The symbols move the objects like this.
ziku ξ tafi
ziku ε vuko
ziku ρ velu
vefe ξ geto
vefe ε paka
vefe ρ vato
tofo ξ boki
tofo ε fazo
tofo ρ duko
foli ξ sofe
foli ε nota
foli ρ teti
zeso ξ vora
zeso ε kilu
zeso ρ reza
fono ξ tapa
fono ε guva
fono ρ pufa
dusa ξ nori
dusa ε gubi
dusa ρ feda
luvi ξ reza
luvi ε lepa
luvi ρ zeso
dalu ξ vivo
dalu ε kone
dalu ρ fazo
givu ξ kize
givu ε pifu
givu ρ bune
nosu ξ fivi
nosu ε sofe
nosu ρ nako
risu ξ vefe
risu ε dafu
risu ρ buzu
dovi ξ nisa
dovi ε bure
dovi ρ nake
nuzo ξ zeso
nuzo ε lada
nuzo ρ luvi
pifu ξ netu
pifu ε nori
pifu ρ sesa
vato ξ pega
vato ε rudi
vato ρ geto
vaso ξ nipe
vaso ε tofo
vaso ρ gezu
velu ξ dizu
velu ε mozu
velu ρ tafi
zezi ξ tone
zezi ε vefe
zezi ρ dovo
kovo ξ fazo
kovo ε peza
kovo ρ dalu
nife ξ velu
nife ε meki
nife ρ ziku
feda ξ liki
feda ε kazi
feda ρ nori
defi ξ doto
defi ε zige
defi ρ kere
vufe ξ vuko
vufe ε tone
vufe ρ meki
reka ξ vise
reka ε luso
reka ρ mole
pila ξ peza
pila ε gote
pila ρ susa
fivi ξ foli
fivi ε bune
fivi ρ siba
luso ξ vaso
luso ε pufa
luso ρ pevi
kezu ξ reka
kezu ε lozi
kezu ρ bure
nako ξ siba
nako ε givu
nako ρ fivi
pufa ξ tofo
pufa ε kovo
pufa ρ tapa
mozu ξ dovo
mozu ε buzu
mozu ρ zezi
duka ξ dola
duka ε gezu
duka ρ lozi
vunu ξ mero
vunu ε nisa
vunu ρ fuvu
kazi ξ nuzo
kazi ε vora
kazi ρ neli
netu ξ dusa
netu ε ruzo
netu ρ vigi
kope ξ buzu
kope ε pega
kope ρ risu
pega ξ vava
pega ε tepo
pega ρ dafu
kilu ξ kere
kilu ε meva
kilu ρ defi
reza ξ mevo
reza ε defi
reza ρ vora
nisa ξ lege
nisa ε mole
nisa ρ dagu
mevo ξ lepa
mevo ε doto
mevo ρ lada
tafi ξ vufe
tafi ε zezi
tafi ρ dizu
vevi ξ zige
vevi ε mero
vevi ρ meva
nori ξ ruzo
nori ε neli
nori ρ liki
liki ξ zave
liki ε nuzo
liki ρ ruzo
zige ξ vunu
zige ε dovi
zige ρ gemu
nipe ξ pufa
nipe ε boki
nipe ρ fono
vina ξ pifu
vina ε dusa
vina ρ sipe
bune ξ nota
bune ε sesa
bune ρ kize
gubi ξ neli
gubi ε reza
gubi ρ kazi
boki ξ kovo
boki ε pila
boki ρ guva
bure ξ mole
bure ε dola
bure ρ reka
basi ξ meva
basi ε fuvu
basi ρ vevi
gemu ξ fuvu
gemu ε nake
gemu ρ vunu
sofe ξ bune
sofe ε sipe
sofe ρ givu
paka ξ mepo
paka ε zuze
paka ρ rudi
vuko ξ zezi
vuko ε risu
vuko ρ mozu
moku ξ zuze
moku ε fivi
moku ρ mazo
buzu ξ vato
buzu ε vava
buzu ρ vefe
gote ξ ziku
gote ε vufe
gote ρ nife
guva ξ dalu
guva ε susa
guva ρ kovo
dinu ξ nake
dinu ε kezu
dinu ρ dovi
dagu ξ kezu
dagu ε vise
dagu ρ lege
mero ξ dovi
mero ε lege
mero ρ dinu
ruzo ξ gubi
ruzo ε luvi
ruzo ρ zave
zuze ξ nosu
zuze ε foli
zuze ρ pasi
lepa ξ defi
lepa ε vevi
lepa ρ kilu
dafu ξ paka
dafu ε moku
dafu ρ vava
zave ξ kazi
zave ε zeso
zave ρ gubi
kone ξ nege
kone ε velu
kone ρ gama
dizu ξ meki
dizu ε dovo
dizu ρ vufe
nake ξ dagu
nake ε reka
nake ρ nisa
gezu ξ fono
gezu ε duko
gezu ρ nipe
vivo ξ susa
vivo ε nege
vivo ρ pila
vigi ξ feda
vigi ε zave
vigi ρ dusa
sipe ξ sesa
sipe ε feda
sipe ρ pifu
sesa ξ vigi
sesa ε liki
sesa ρ netu
tepo ξ mazo
tepo ε nako
tepo ρ moku
tapa ξ duko
tapa ε dalu
tapa ρ tofo
mazo ξ pasi
mazo ε siba
mazo ρ zuze
fazo ξ pila
fazo ε gama
fazo ρ vivo
lozi ξ luso
lozi ε nipe
lozi ρ dola
meki ξ mozu
meki ε kope
meki ρ vuko
peza ξ gama
peza ε ziku
peza ρ kone
pasi ξ nako
pasi ε teti
pasi ρ nosu
vava ξ rudi
vava ε mazo
vava ρ paka
siba ξ teti
siba ε kize
siba ρ foli
rudi ξ tepo
rudi ε pasi
rudi ρ mepo
vora ξ lada
vora ε kere
vora ρ mevo
lada ξ kilu
lada ε basi
lada ρ lepa
kere ξ basi
kere ε gemu
kere ρ doto
nota ξ sipe
nota ε vigi
nota ρ vina
dola ξ pevi
dola ε fono
dola ρ luso
nege ξ nife
nege ε dizu
nege ρ gote
kize ξ vina
kize ε netu
kize ρ nota
tone ξ risu
tone ε geto
tone ρ kope
duko ξ guva
duko ε vivo
duko ρ boki
gama ξ gote
gama ε tafi
gama ρ nege
doto ξ vevi
doto ε vunu
doto ρ basi
pevi ξ gezu
pevi ε tapa
pevi ρ vaso
susa ξ kone
susa ε nife
susa ρ peza
geto ξ dafu
geto ε mepo
geto ρ pega
lege ξ bure
lege ε duka
lege ρ kezu
teti ξ givu
teti ε vina
teti ρ sofe
fuvu ξ dinu
fuvu ε dagu
fuvu ρ mero
meva ξ gemu
meva ε dinu
meva ρ zige
mepo ξ moku
mepo ε nosu
mepo ρ tepo
dovo ξ kope
dovo ε vato
dovo ρ tone
neli ξ luvi
neli ε mevo
neli ρ nuzo
mole ξ duka
mole ε pevi
mole ρ vise
vise ξ lozi
vise ε vaso
vise ρ duka

In the rows, 62 stands for zero.

The rows follow the links: the fewer symbols apart two objects are, the more alike their rows tend to be.

Each row is also shifted at random along 4 hidden directions that mean nothing.

Some objects, each with a row of numbers:
risu -> 42 69 58 54 60 65 58 60 65 56 67 56 68 54 73 71 61 57 56 56 50 57 61 55 52 66 72 51 75 66 65 64 56 60 72 55 79 50 75 58 59 74 54 61 40 64 58
fono -> 37 63 62 60 73 65 57 42 69 70 60 54 61 80 68 62 68 68 67 51 65 62 60 63 58 66 59 66 61 67 70 76 61 69 62 76 66 63 54 57 65 71 57 67 68 66 68
nota -> 65 69 54 70 70 72 66 56 62 62 69 75 46 58 69 64 63 63 71 62 52 71 65 57 63 59 66 52 68 76 54 64 64 64 57 55 67 67 69 68 52 75 66 59 50 72 67
kazi -> 60 72 56 59 49 60 63 68 58 62 51 68 56 58 60 66 49 66 70 66 70 68 65 44 71 58 49 66 57 64 55 54 69 65 63 66 61 86 64 72 66 60 71 66 74 50 57
boki -> 51 69 65 66 65 58 56 59 65 60 54 46 67 73 71 75 69 54 60 55 66 67 62 52 56 69 66 52 62 66 66 52 60 56 63 64 59 59 52 48 71 65 55 78 45 64 62
sipe -> 62 64 64 75 70 71 64 54 59 64 66 75 49 57 61 63 65 63 62 67 52 63 60 67 62 61 67 53 68 65 48 70 63 62 60 63 68 59 71 69 59 66 71 55 63 74 73
feda -> 54 68 63 70 62 63 61 59 55 58 63 75 55 59 59 63 55 68 63 68 61 66 62 61 59 60 64 58 65 69 40 72 61 64 70 75 73 66 71 68 60 65 76 57 69 67 75
liki -> 45 75 51 59 58 59 64 58 57 54 66 77 54 65 66 65 47 78 74 61 65 74 66 52 56 56 61 60 64 82 41 77 63 72 73 75 74 77 69 67 51 75 73 58 63 63 71
doto -> 61 67 48 58 65 67 70 64 61 64 63 56 62 59 71 64 63 64 70 57 70 86 76 51 58 57 61 57 57 68 67 56 72 59 46 53 54 77 49 73 51 82 61 62 61 56 58
dinu -> 99 53 63 62 62 65 69 77 56 56 64 54 78 48 60 48 63 57 65 60 61 73 72 72 57 64 69 63 56 62 55 53 63 45 51 65 57 53 51 65 64 57 67 64 64 63 75
gama -> 81 64 67 63 64 50 56 66 60 64 58 59 65 71 52 65 65 59 55 66 74 55 56 64 66 55 63 65 56 57 64 64 58 61 66 59 56 63 61 47 64 49 54 64 62 59 55
lada -> 52 61 62 67 56 64 67 64 62 61 59 62 62 60 63 61 71 66 58 66 71 64 67 66 61 60 58 64 62 48 70 53 75 61 57 61 49 61 62 74 64 67 72 56 75 55 61
foli -> 81 54 71 79 59 68 69 66 67 54 76 76 54 61 67 56 77 65 59 73 49 50 64 83 61 66 69 60 74 55 68 55 64 65 66 49 55 37 75 65 61 64 71 53 54 74 71
teti -> 45 65 51 63 72 63 69 50 68 66 79 83 40 74 70 66 59 76 75 62 57 72 61 62 64 58 62 63 67 83 61 79 62 83 62 53 65 73 66 66 40 81 60 54 52 73 59
geto -> 67 64 60 51 58 68 60 68 64 69 58 54 66 54 64 76 44 53 62 66 56 65 59 39 65 71 58 58 64 65 64 63 55 68 63 52 78 76 55 67 66 64 55 71 58 55 48
moku -> 57 57 65 59 52 56 67 70 68 54 76 74 59 70 67 68 51 70 65 71 57 61 61 65 60 71 65 65 68 70 63 66 56 79 75 55 66 57 63 61 55 66 63 61 52 65 59
nake -> 74 53 65 56 70 59 64 69 55 69 55 56 71 53 49 52 54 53 64 61 68 71 60 66 72 63 58 69 50 60 53 59 60 53 47 70 54 74 49 66 65 44 62 65 77 61 61
kope -> 55 62 63 58 61 70 60 57 65 55 72 59 72 55 71 64 68 64 54 58 50 50 62 68 46 63 75 55 77 62 64 74 56 61 75 60 82 38 77 59 58 77 59 55 48 66 68
nipe -> 68 61 62 61 69 71 59 47 69 71 58 52 63 74 68 56 70 67 72 53 63 60 64 63 60 66 56 68 60 63 74 70 63 66 58 72 66 63 52 61 70 71 59 70 72 62 71
dagu -> 46 61 59 53 64 51 63 68 60 53 65 62 70 59 60 51 57 62 67 52 63 70 63 71 62 62 67 68 56 73 52 57 59 53 59 75 57 62 62 57 59 53 61 63 56 67 65
meki -> 83 68 52 54 62 67 62 56 65 55 75 65 68 62 73 57 72 73 65 52 57 52 70 68 50 49 73 62 73 69 72 76 60 64 73 54 76 46 78 54 48 82 53 51 45 62 67
pifu -> 62 65 64 73 74 72 61 56 55 78 51 69 46 53 51 68 55 50 61 72 57 66 53 50 79 61 54 54 59 59 48 63 64 61 50 62 65 84 62 74 68 51 66 63 77 66 58
gote -> 59 66 67 64 63 47 55 65 61 56 61 62 66 68 55 65 71 59 51 62 70 48 56 71 63 53 70 63 62 57 66 60 58 59 71 60 55 51 74 44 62 50 54 59 50 64 54
ziku -> 49 74 58 54 65 48 54 63 61 66 55 60 58 65 56 70 64 54 56 57 70 54 53 51 74 50 59 62 57 63 70 55 59 61 62 54 56 75 73 49 59 48 45 63 50 58 39
fazo -> 78 63 65 66 65 56 60 58 63 59 68 58 70 80 64 66 66 70 63 61 72 66 66 67 46 61 71 60 61 69 58 79 56 67 73 68 67 54 50 44 58 72 60 67 56 68 76
vefe -> 76 60 62 54 62 73 61 60 63 71 64 55 69 55 62 68 51 59 61 66 55 58 60 53 58 68 62 60 67 60 62 78 54 69 66 56 84 62 58 67 62 68 57 63 67 58 59
zige -> 49 64 48 57 69 61 71 63 59 57 72 60 66 61 70 61 62 69 70 53 67 90 74 62 48 59 71 56 60 78 54 67 65 59 53 62 61 67 51 65 44 84 61 58 51 66 68
vigi -> 51 65 68 75 65 66 60 57 55 60 59 73 54 56 56 64 59 59 56 70 56 61 56 64 63 62 65 53 66 62 41 66 62 58 66 73 68 60 73 68 66 57 76 57 70 70 73
lozi -> 59 55 64 57 67 63 61 52 67 64 63 61 66 70 62 43 68 71 71 51 61 52 62 77 65 62 57 79 60 62 69 71 63 64 64 79 61 57 63 61 67 59 63 61 76 64 72
paka -> 34 62 67 55 53 54 60 71 65 60 64 63 62 62 64 79 45 56 57 70 56 62 53 51 64 76 62 58 66 64 61 58 55 71 71 55 69 66 62 60 64 56 59 68 49 60 48
dizu -> 74 62 63 58 69 62 57 54 62 71 62 63 63 64 52 58 69 63 56 62 67 46 56 68 68 49 62 68 61 53 71 78 59 65 64 58 67 60 72 57 58 56 52 52 70 59 55
nori -> 71 68 63 70 55 65 62 67 55 58 56 70 59 53 60 63 55 62 63 69 60 62 64 55 63 62 62 56 64 63 45 57 65 56 67 70 67 68 69 69 68 59 76 63 68 61 71
mevo -> 69 61 59 65 52 67 70 66 62 57 62 64 63 61 67 58 69 72 64 65 70 65 74 66 58 58 58 67 64 53 69 55 75 62 60 60 53 60 63 74 62 73 73 56 74 53 67
nosu -> 64 60 62 66 51 58 68 72 70 50 76 76 55 66 72 65 63 69 65 68 53 59 65 68 60 68 67 62 72 69 70 53 61 72 71 47 58 50 70 60 56 68 64 59 41 69 59
lege -> 77 56 61 54 63 58 66 67 60 56 67 62 73 59 59 43 59 68 72 53 62 66 67 77 60 62 64 73 56 70 56 65 60 55 61 76 61 59 59 60 59 56 64 61 65 64 73
vina -> 54 69 55 68 76 70 64 53 58 75 58 73 42 58 60 68 55 57 68 66 56 71 56 47 75 59 56 54 60 72 52 66 64 66 51 57 67 86 63 72 56 63 62 62 64 69 56
kone -> 79 68 66 65 56 48 56 75 61 54 58 55 70 66 61 69 70 54 54 62 69 56 62 61 61 59 69 57 60 61 66 46 59 52 69 55 52 54 67 42 68 51 55 70 41 61 56

Start here and follow the symbols in turn, left to right. Where do you end up?
Answer with the object's name.
62 57 66 56 62 58 60 66 62 60 56 58 70 58 58 46 64 58 66 53 60 56 61 74 70 64 60 74 56 61 65 50 62 51 58 75 53 60 66 60 71 43 61 66 66 61 64
ξ ξ ε ξ: pufa
93 54 68 75 58 69 69 71 67 60 69 73 53 59 66 59 71 61 63 73 51 54 64 72 68 67 63 62 70 55 72 49 65 65 60 44 54 49 69 68 65 60 68 58 56 67 63
ξ ρ: sofe
82 48 78 65 53 64 63 74 64 67 62 64 66 59 53 68 51 56 54 82 57 52 55 63 70 77 57 67 64 47 65 60 57 71 67 54 65 59 55 67 73 46 65 65 74 59 56
ξ ε ξ: foli
89 62 68 77 64 75 63 64 55 64 55 69 57 48 57 61 61 55 61 73 53 60 63 60 66 63 62 54 65 56 46 59 64 52 58 63 66 62 67 72 71 57 76 62 72 66 74
ρ ξ: feda
39 72 57 62 48 55 64 66 60 50 62 72 58 63 66 64 57 74 65 63 68 64 67 58 59 59 59 64 64 66 54 58 69 65 74 72 61 68 73 67 60 67 74 57 64 57 65
ξ ρ: zeso
56 57 66 55 56 61 63 64 65 62 72 66 66 65 63 70 47 68 60 70 58 61 58 59 55 73 65 63 69 67 58 78 52 78 76 59 79 60 58 63 57 69 62 62 61 63 61
ρ ε ξ: nosu
58 64 54 65 59 65 72 69 62 49 69 57 69 55 77 61 74 65 63 55 62 80 79 66 46 61 74 52 66 66 64 50 71 51 55 55 53 50 60 66 53 84 66 59 46 64 70
ρ ε ξ: dovi
71 73 54 65 61 68 64 61 57 60 61 72 54 55 65 64 51 66 72 65 59 72 66 48 61 58 61 56 64 77 44 67 62 63 64 68 73 76 66 69 58 71 71 63 61 64 71
ρ ρ ξ: ruzo
61 70 50 59 50 64 70 66 64 56 63 67 60 63 72 61 63 76 72 60 70 72 76 55 58 56 57 66 61 64 68 56 75 66 62 59 56 71 63 72 56 80 69 59 66 51 62
ε ε: gemu
52 68 59 63 48 59 65 69 62 56 55 66 59 60 64 64 61 67 63 66 70 64 68 56 66 59 55 65 60 55 65 48 75 61 63 62 53 71 69 71 67 63 72 60 71 51 57
ε ρ: defi
34 63 59 65 61 62 68 61 63 61 63 63 60 62 66 64 70 67 59 62 70 71 69 66 58 60 62 61 62 55 67 57 74 61 56 61 49 61 62 72 57 72 68 54 68 59 61
ε ρ: zige
73 58 65 77 73 73 65 55 61 71 66 76 46 59 58 60 68 60 62 71 53 59 58 68 70 61 62 59 66 59 58 67 64 67 54 54 62 61 66 72 60 61 68 55 68 72 66
ξ ξ ε: feda
95 53 74 73 68 67 59 54 62 70 60 50 71 76 56 62 70 63 59 66 70 60 63 70 52 66 63 63 59 53 63 77 59 64 64 70 66 52 42 53 71 64 64 69 78 65 78
ρ ρ ρ ρ: vivo
79 59 77 73 62 54 55 70 60 63 52 48 71 67 55 71 70 48 48 68 70 55 57 64 62 66 66 56 58 49 64 50 58 52 64 61 53 53 54 46 77 45 59 73 59 62 61
ε ε: dizu
51 72 54 61 43 59 67 70 63 48 62 69 60 62 72 63 61 74 68 60 68 66 73 57 57 58 61 65 65 66 63 50 72 62 70 65 57 65 72 68 60 74 73 60 59 54 65
ε ξ: defi
69 65 60 57 63 72 60 59 64 61 65 56 69 52 68 63 69 58 57 57 52 50 62 61 56 60 70 56 72 58 69 69 59 58 68 54 77 48 75 60 61 70 54 58 52 62 60
ρ ε: geto
70 58 67 57 54 65 62 70 65 63 66 60 69 57 63 71 49 59 58 71 54 59 60 55 59 73 63 60 68 61 62 67 54 69 71 55 77 59 58 64 65 63 61 66 61 59 59
ε ρ ξ: pasi
